Each row has a class, written as a number after it.
[ 38  20  15  48  -5 -11 -42 -64  13 -23 -39 -64  56   9 -30   8   3 -27
 -14  25   3   4  10  16  21  15 -10  -6   9  15  59   1  26 -36   2  -3
 -14  15  57  41 -22] -> 1
[-41  34  15 -21 -31 -21 -41  52 -19  18  61  46   9  15  50  75   9  21
  14  24  29  20 -29 -28 -23  13  40 -52 -69 -20 -95  -7   0  62 -28  -4
 -14  53 -93  20 -17] -> 7
[  6  14  34  -9   7   2  44 -18 -83   3  10 -25   3   4 -18  -5   4  15
   3 -34  -3  12 -22  53   2  13 -28   6 -13   2 -12  16  27 -79  10   8
  16  32  18 -19   4] -> 3
[ 49 -12  23  15 -17 -13  28   8 -26  17  59 -39 -40   7   5  10  -5  24
   6 -30 -35 -30 -13  49 -10   2 -26  13  12  47  26  22 -43 -62 -26  -5
  -5  98  47 -42  64] -> 5
[   5  -20   22   18   16   16   26  -44  -21   22   21  -13  -39   -2
  -11    2  -13   23   -9  -39  -14  -28   -7   41   -1   -4  -15    8
   17   26  -16   20  -32 -112   -9  -26   -2   26   38  -25   49] -> 4
[  3 -28  28 -36  22  10  30 -12   3  -9 -34  22 -25 -25 -28 -14  17 -53
 -11  18 -23  -7  27  37   4   0  59   4 -18 -14 -29 -25  78  33   0  74
  30 -37 -41 -11  35] -> 8
[ 13 -15  18  22  21 -13   3  13 -17  -8  42 -11 -40  12   3  10 -17  20
 -20 -21  -6 -24   4  48  -1   3  17   1   2  48 -13  23 -28 -65 -19  11
   8  31  -4 -33  42] -> 7
[ -1  14  21  12 -33   0  41 -48 -38   3 -42 -21  28  25  16  13  -1 -27
  -4  19  18  13  -7  36  32   0  12  -4   0 -42  19  -7  61 -78  16   5
  23 -18  52  40 -56] -> 8
[ 30 -28  -8  14 -19   6  72  22 -33  53  78 -42 -46  28  27 -22  29  22
  19 -31 -25 -50  -2  64  -6  -7 -22   4 -15  12  -9  42 -38 -27   6  -2
  18  83  41 -28  57] -> 5
[  6 -20   5 -47  49 -26  48 -25  -4   3 -42  13 -31  -7 -54 -10   2 -33
 -40  19  -4   7  51  40 -22   5  49   0 -10 -37  -1   4  69  22  29  44
  12 -48 -42 -23  45] -> 0
[  34   -1   25   77  -13   -4  -28 -107   55  -23  -22  -39   19    6
   -8    0   -9  -21   -8   14  -12    5  -16   14   37  -26   12   -3
   -9   35    1  -57   23   12  -65   11   26  -11    2   22  -55] -> 3
[   3  -11    7    8   41   -8   14  -17  -50   -5    2  -16    8   -1
  -11  -32  -24   29  -40  -35   -2    5  -10   15  -14    2  -32   -7
  -11    9   -3   25  -12 -101   17  -21   -3    2   66    0    5] -> 7
[ -1 -13  25 -52  16 -21  27  -6  -5  12 -29  31 -19   4 -23   4   1 -27
 -23  14   9  -3   3  42 -10 -12  54 -18 -14 -41 -12   9  46   0  -3  38
  10 -32 -34 -31  43] -> 3
[ 15 -45   1  31  23  -9  21 -17  20  14  46 -24 -33  -3  -8 -15  -8   8
   4 -36  -3 -37 -17  21   9  -2 -10  -5  22  49   4   7 -37 -47  -2  15
   3  48   7 -40  54] -> 6
[ 12 -10  33 -51  39 -26  10 -20  -7 -12 -33  27 -25   4 -25 -16   6 -24
 -19   4  -3  -8  38  41  14   2  41 -11 -19 -30 -20   5  56  20   2  41
  18 -29 -45 -27  44] -> 6
[ 15  -1  14  32   4   2   9 -88  -5  -9 -37 -15  48  20  -8 -15  -6 -36
 -11  12  25  21  -5  22  40   3  16 -12 -44  -9  16  -7  84 -55   6   4
  26 -34  45  40 -77] -> 7
[ 20  20   2  25 -32  12  23 -40 -22   1 -31 -17  62  18  -1  -5  27 -26
   0 -12  11  25 -14  41  43  10  -9  -6 -26 -27  30 -16  48 -47 -10  26
  24 -25  34  28 -39] -> 2
[  19   -1   18   72  -36   36  -49 -109   36  -14   -3  -26   22   -3
   -8   -4   -6  -26   30    0  -25    5   36   20   38    8  -10    6
  -14   55   -9  -46    7   33  -32  -12    6   13    1   61  -24] -> 4
[ -9  -9  27 -55  26 -30  31 -24 -13 -19 -29  32 -14  11 -27  -4  -3 -33
 -33  -4   9  -4  20  42 -22  -1  54  -5 -37 -61 -24  -8  68   2  -6  52
  16 -39 -33 -21  21] -> 3
[ 11 -30  -4  37  31 -43  10 -17  13  10  24 -38 -19  28 -30  -4  10  -7
 -17 -19   4 -43   9  25  25 -17  -8   6  24  47  16  21 -45 -45  -2  12
   2  31  21 -27   7] -> 6
[ 37 -21  13  66  12  -9 -41 -82  45 -23 -27 -28  17  -2 -23 -26 -21 -24
 -13   8 -30   5  35   8  29 -12   4  -8  -1  53  16 -24   3   5 -29  -9
  -8  -8  33  38 -20] -> 7
[-46  43   2  -7 -29   2   5  38 -34  17  37  36  13  20  26  34  -5  24
   8   1  25  14 -34 -28 -22   7  -4 -10 -60 -28 -69  -7 -12  33 -15  -6
   4  40 -45  15 -23] -> 4
[ -7 -23  12 -30  27 -17  31   9   2 -14 -17  26  12   4  -7 -23 -13 -35
 -28  16  11   9   6  38   2   1  58  -6 -33   5 -18 -15  73  38   8  40
  34 -24 -39 -18   9] -> 7
[  3  23   0  19 -15  -7  45 -39 -14   4 -41 -14  48  29   2  25  20 -18
 -24   4  25  16 -19  33  24   9  20   1 -44 -27  29 -11  67 -51 -11  34
  20 -18  40  13 -58] -> 2
[ 16  18  23  25 -37   1  -4 -46 -22  -2 -18 -15  80  27  22  10  11 -29
  -7  12  50  21   0  32  31  12  -3 -32   7 -50   7  13  42 -81  12 -14
  -1  -8  25  38 -33] -> 1
[  9 -28  26 -36  39 -22  42 -35  29 -13 -45  28 -33   5  -5 -18   7 -27
 -18   3   2 -13  43  37   7  -6  76   0 -21 -39 -21   0  74  32   3  42
  36 -35 -54 -36  30] -> 6
[  38  -34    6   42    5  -14  -21 -108   69    1  -26  -28   10  -16
  -20  -10  -27  -13  -31   -7  -40   -2   -4    7  -12  -49    6  -17
   11   13   35  -28   -5  -39  -53  -27  -25   11   64   31   24] -> 3
[ 21 -25  30  25   0 -12  20 -12 -23  12  36 -27 -26   3  -7  -1   5  10
 -12 -26 -11 -20   9  25  -1  -2 -13  13  11  29   5  30 -40 -91  -4  -5
   7  33  29 -18  36] -> 5
[-24  35   0  11 -23   6   8  36 -18   3  24  28 -27  22  68  27 -28  41
  39  -2  17   9 -25 -20 -13  31   5  -5 -64 -23 -45 -23  16  38  -8   1
  29  68 -45  -8 -25] -> 6
[-46  16  10 -17 -33 -40  45  49  16  27  35  37 -14   3  46  40 -20  30
  18   3   3  -6  -6  -4 -63   4  14 -16 -32  -9 -28   5 -43  31  -7   0
 -32 102 -17 -18  55] -> 5
[  9 -16   1  44  26 -25 -65 -79  35 -29 -44 -20  24   5 -41 -21 -32 -30
 -38  21 -20   7  55  17  17 -16  10   5   1  67  33 -11 -18 -14  -3   3
  -5 -26  41  43 -25] -> 7
[ 24 -14  -6  62  -3  14   3 -99  54  -1 -37 -21  17   1 -23 -23 -13 -34
  -7  11 -27  -5  61   1  24 -10   3  19 -13  51  23 -28  23  36 -14  -4
  -8   9  42  48 -46] -> 4
[-35  52   2 -11 -57 -12   7  74 -44  22  40   8  -4  16  48  48  -8  30
  25  20  10  -2 -52 -37  -3  18  -2 -19 -35 -30 -49 -21   7  38   2 -14
  -1  60 -18  18 -40] -> 8
[ 31  22  -5  38 -12 -21 -23 -46 -23  -6 -54 -32  21  39 -20  19  25 -37
 -34  15  12   9  19  48  49  -5  -1  19  -6   3  45   4  29 -63 -41  39
  55 -53  33 -16 -70] -> 2
[ 15 -40 -13  30   9  16  32  -2 -57   2  31 -23  -7  -1 -13 -45 -13   2
   5 -28 -28 -18   1  15   4 -13 -43 -13 -24  24   3  14   6 -34  -9  -1
  13  35  45 -32  30] -> 7
[  9  30  -4  21 -24  -7  35 -36  -7   7 -37 -23  49  30  12  18  17 -15
 -25   3  24  22 -36  35  22   6  12   0 -44 -32  32 -13  56 -50 -15  31
  29 -17  45  20 -56] -> 2
[  3  -7   6 -50  18   1  12  -6 -16  -2 -44  30  -7   6 -32 -23  23 -46
 -24   8   2 -12  53  20  14 -13  42   7 -14 -58 -22  18  54   7   1   9
  40 -73 -33 -20  15] -> 4
[ -3 -11  24 -27  19  -6  18 -34 -62 -28 -34  16   6  -3 -40  -6   2 -24
 -43  12 -20  25  21  40   7  -7  34  -1 -68 -56 -47 -25 104  31   8  20
  34 -63 -58   2  30] -> 0
[  5 -41 -15  32  15  -7 -12   5 -16   7  26 -29 -17   9  -5 -16   1 -18
 -17  -7  -1 -18  13  34  10   0 -11   6   4  77  -5  13 -37 -23  -1  30
  22  16   8 -40  -4] -> 7
[ 13 -25  32 -17  15  -7  38 -71  27 -22  -6   1  -4  -6 -40 -17  16 -32
 -25   3   6  -5  27  21  26  -4  77  -8 -44 -42 -20 -41 113  46   4  34
  38 -68 -85   4  -3] -> 0
[ 37  -1  -4  72 -13   3 -26 -90  39 -16 -25 -44  31   1 -38 -21 -18  -8
  -1  16 -32  16  28  15  29 -12  -8   4  -7  47  49 -43   8  29 -12  -9
   9   6  17  40 -17] -> 0
[ 22 -12   3 -21  23   4   1 -31   2 -25 -28  17   9 -16 -61 -35  13 -45
 -16  11 -14  13  55   7  12   4  36  16 -33 -23 -13  -9  75  30   7  23
  32 -63 -46  -9  25] -> 0
[ 36  -1  -7  63 -17   6 -15 -68  44  -4 -29 -35  23  -5 -26 -11  -9 -17
   5  22 -27  21  21   4  19  -7 -13  -1 -10  29  38 -34  11  40 -20 -10
 -11   8  21  41  -3] -> 0
[  3 -17  19  12 -10  -9  11 -32 -12 -13  26 -21  -4  17   8  -3 -14   4
  -5 -32   7 -26  33  57  -8   2  11  18  19  11  10  24   3 -90   5 -12
  18  39  12 -26  36] -> 1
[  1 -17   9  29 -10  21  23  -9 -23  19  27 -21  -8   3  -5   1   1   6
  -3 -20 -13 -19  -3  42  16 -14  -8   8   1  37  -6  15 -17 -60 -13 -19
  14  36  14 -12  44] -> 4
[ 32 -10  12  49  -3   8  -9   4 -13  -6  13 -32  34   5  -8 -38   8  -7
 -27 -21   6  -6 -23  31  30  -4 -28   9   2  19  -2  24  -3 -59   2  -4
  18   1  28  -5  26] -> 1
[-71  11  12 -42 -19 -36  76  68 -42  42  50   0 -25  47  54  28 -49  54
   3  11  -2  -6 -57  35 -63 -12   8  -7 -55 -24 -33 -26  21  12 -16 -39
   6 114  34  31  43] -> 8
[ 39  -1  33  77  11 -13 -42 -92  39 -30 -37 -39  20  16 -26  -6 -15  -6
 -12  18 -14   4  17  -5  44  -2   4 -10 -16  36  22 -30   5  23 -29   5
  -9  -1  20  51 -21] -> 6
[ 29  -5  39  21 -19 -13 -11   8 -44  10  49 -33 -24   6 -29  30  19 -12
  -2   4 -17 -23   2   1  30  -8  -8 -16  29  17 -19  14 -26 -66 -43  14
 -17  27   1   4  28] -> 8
[-24  25 -13 -23 -14 -14  10  43 -15  14  25  34  15  20  47  24 -11  21
  -8   5  26  14 -18 -17 -56 -10  -8  -6 -28 -52 -41   7   6  13 -23 -19
   5  57 -14  -5 -11] -> 1
[ -7  23  13  18 -34   3   6 -75   0 -12 -42 -21  46  36  23  17   1 -31
  -2  19  41   5  -3  52  19  10  27  -2 -30 -53  27   6  78 -71  23   2
  31 -17  31  33 -51] -> 1
[ -3  -3  25 -77  -1 -37  11  -9 -16  -4 -27  18 -26  12 -16   1   7 -40
 -30  10   3 -10  29  63 -19 -10  65 -15 -20 -62 -17  21  41 -12  -9  47
  20 -38 -42 -37  61] -> 3
[-40  43   6  -4 -31  -2  22  69 -44  26  28  22  -2  21  31  38  -8  33
  31  20   6   7 -53 -27 -21  14  -2 -26 -43 -40 -54 -21  -7  37  -1   8
  -4  63 -15  23 -12] -> 8
[ 10 -34  24  74  16 -24 -23 -84  25 -32 -12 -39  11  15 -57 -13 -19  -6
 -29  -1 -19 -24  33  19   7 -29  -1 -22   5  38  33 -31 -42   5 -41  39
 -20  -4  19  22  11] -> 3
[ 33  -1  37  76 -38  -1 -49 -70  32 -22 -24 -39  22   8 -27   4 -19 -26
  22  26 -23   3  24 -17  42  -2  -2   2  13  41  32 -37   8   6 -47 -15
  -8   8  43  63 -26] -> 8
[  24  -28   19   47   -5  -12  -10 -114   28  -20  -28  -31   26  -11
   -6  -18  -18  -27  -17  -12  -36    8   53   16    5    9    7   26
  -27   49   16  -41   34   -9   19    0    8   23   48   37  -50] -> 5
[ 24 -11  35  15 -13  19  48 -39 -28  27  27 -26  -2  13   6   4   5  21
  11 -30   3 -16  -7  40  31   5  -8   5   5  39   1   8  16 -65 -12 -34
   9  50  28 -21  -8] -> 4
[ 14  10  25  17 -24   0  -7 -85  -3 -12 -44 -11  49  38   1   3  -5 -36
 -21  18  48  10  -5  48  28  -2  13   3 -11 -35  38  14  57 -84   6  10
  20 -38  44  29 -48] -> 1
[-43  32 -16 -18 -29 -37  18  68 -24  31  43  30   7  34  44  51 -16  37
 -21  -7  25  19 -28  -9 -58  14  -3  -6 -64  -2 -23 -11 -22  13 -44  28
  -9  79  -2 -11 -11] -> 2
[  31  -15   20   81   -9    1  -63 -107   48  -30  -19  -35   27    7
  -37   -6   -4  -24  -18   16  -21   -2   14    5   37  -26   11   -2
  -12   52    4  -44  -13   31  -45   14   -3  -27    7   50  -34] -> 3
[ -8 -34  29 -19  51 -32   8  -9  25 -13 -44  32  -9  -6 -33   6  -4 -42
 -31  21  20   7  30  40 -20  19  78 -22  -7   4 -24   8  32  26  16  67
  -1 -41 -53 -28  47] -> 7
[  4  -3  54 -24 -31 -14  62   4 -45 -11 -28  11   9  12  14  -6   3 -11
   8   0  -2   1  20  47  22   0  40 -15 -16 -59 -25  -5  93  15 -18   1
  29  -4 -18 -18  35] -> 8
[ 12  -6  27 -58  35 -20  45 -11 -12 -11 -41  28 -13   7 -12 -31   2 -23
 -10  -2  -2   7  39  39   0   3  43   3 -27 -49 -17  14  77  20  11  24
  29 -19 -32 -22  44] -> 6
[  4  13  17   3 -32  -4  28 -70 -24   7  -6 -27  18  30   3  11  -3  -8
  -2  13  31  21   6  48  15  11  21 -10 -32 -29  22  -2  59 -52   5   2
  29  -9   1  16 -21] -> 0
[-23  37 -44  -4 -32 -16  20  78  -8  19  45  31  -4  12  35  27 -22  31
  -9   7  19  17 -32 -33 -51   5 -15 -12 -40 -37 -26  -8 -33  46  -7   1
 -14  51 -32  -4   7] -> 0
[-31  31 -22   1 -37  -2  24  64 -13  22  24  22  23  27  50  30  -7  13
  19  18  35   6 -41 -23 -35  12  -2  -8 -35 -46 -29   7  10  41  15 -11
  -4  62 -15   6 -19] -> 1
[-11 -39  14 -12  56  10  50 -41   3   5 -48  27 -21 -14 -23 -21  21 -53
 -25  -5   4  -3  45  30  -1  20  57   8 -22 -36 -76 -15  87  23  33  39
  46 -69 -59 -23  -4] -> 4
[ 11 -36  14  31  22 -16  15 -35  -5   1  29 -11 -26   3  -3   1  -5  -1
  -7 -29  -6 -31  25  25  15   2  11 -10   0  34 -27  10   9 -57  -8  -8
  -1  18   7 -30   1] -> 7
[ 20   8  43  37 -18 -39   0 -14   0   1  37 -14 -38  24  27  80  -7  19
  -9  17   4 -38  -3  58  49  -4  35 -24  22  59 -24   2   1 -34 -46 -24
 -26  46 -23 -34  -2] -> 7
[ 10 -24  16 -32  44 -35  28 -28  10   0 -48   4 -30  15 -38 -26   0 -37
  -8  19   6 -11  45  21  10 -10  41  -1   0 -32  17  19  61  21   1  23
  37 -36 -23 -23  32] -> 6
[  4 -21  13   8   1  11  45 -32 -45  19  23 -26 -12   5   1   4  10   8
 -13 -34  -6 -18   8  36   8  -5  -1  21 -13  23 -19  15  27 -69   0 -24
  26  33  17 -25  -6] -> 4
[ 45   3  33  45   4 -11   2 -12 -32  -3  17 -31  -6  25 -34   4   5  22
  -5   4  -8 -12 -28   4  52 -29  -8   5  10  36  12  36 -27 -31 -33  -9
   8  21   5 -17  28] -> 6
[ 10   3  22  23 -20  -6  26 -79 -28  -1 -37 -25  41  40  -6  19   8 -28
 -23  13  33  15 -36  41  31  -8  29  -6 -47 -31  17  -7  68 -51   2  25
  24 -27  32  25 -73] -> 3
[-54  26 -20 -21 -16  -5  28  40 -18  44  35  28  -7  18  38  29  -9  23
   0  -5  21   1 -29 -14 -38   7  -3  -9 -52 -24 -56  -7  -7  33  11 -10
   1  58 -21  11 -27] -> 4
[-11   2  13  13 -29  -9  86 -48 -15  23 -23 -23  19  14  45  17  -3 -19
  -8   4   7   4 -17  70  14  -8  21 -17   6 -35   1 -16  61 -81  21  12
  16  28  44  24 -26] -> 8
[ 21 -35  52   4 -28  -3  50 -32  35  34  39 -27 -45 -26  23  14 -13  19
  11 -37 -12 -24 -15  52 -12   8  35 -27  36  27  21  10 -10 -84 -14  18
 -29  74  17  -9  94] -> 8
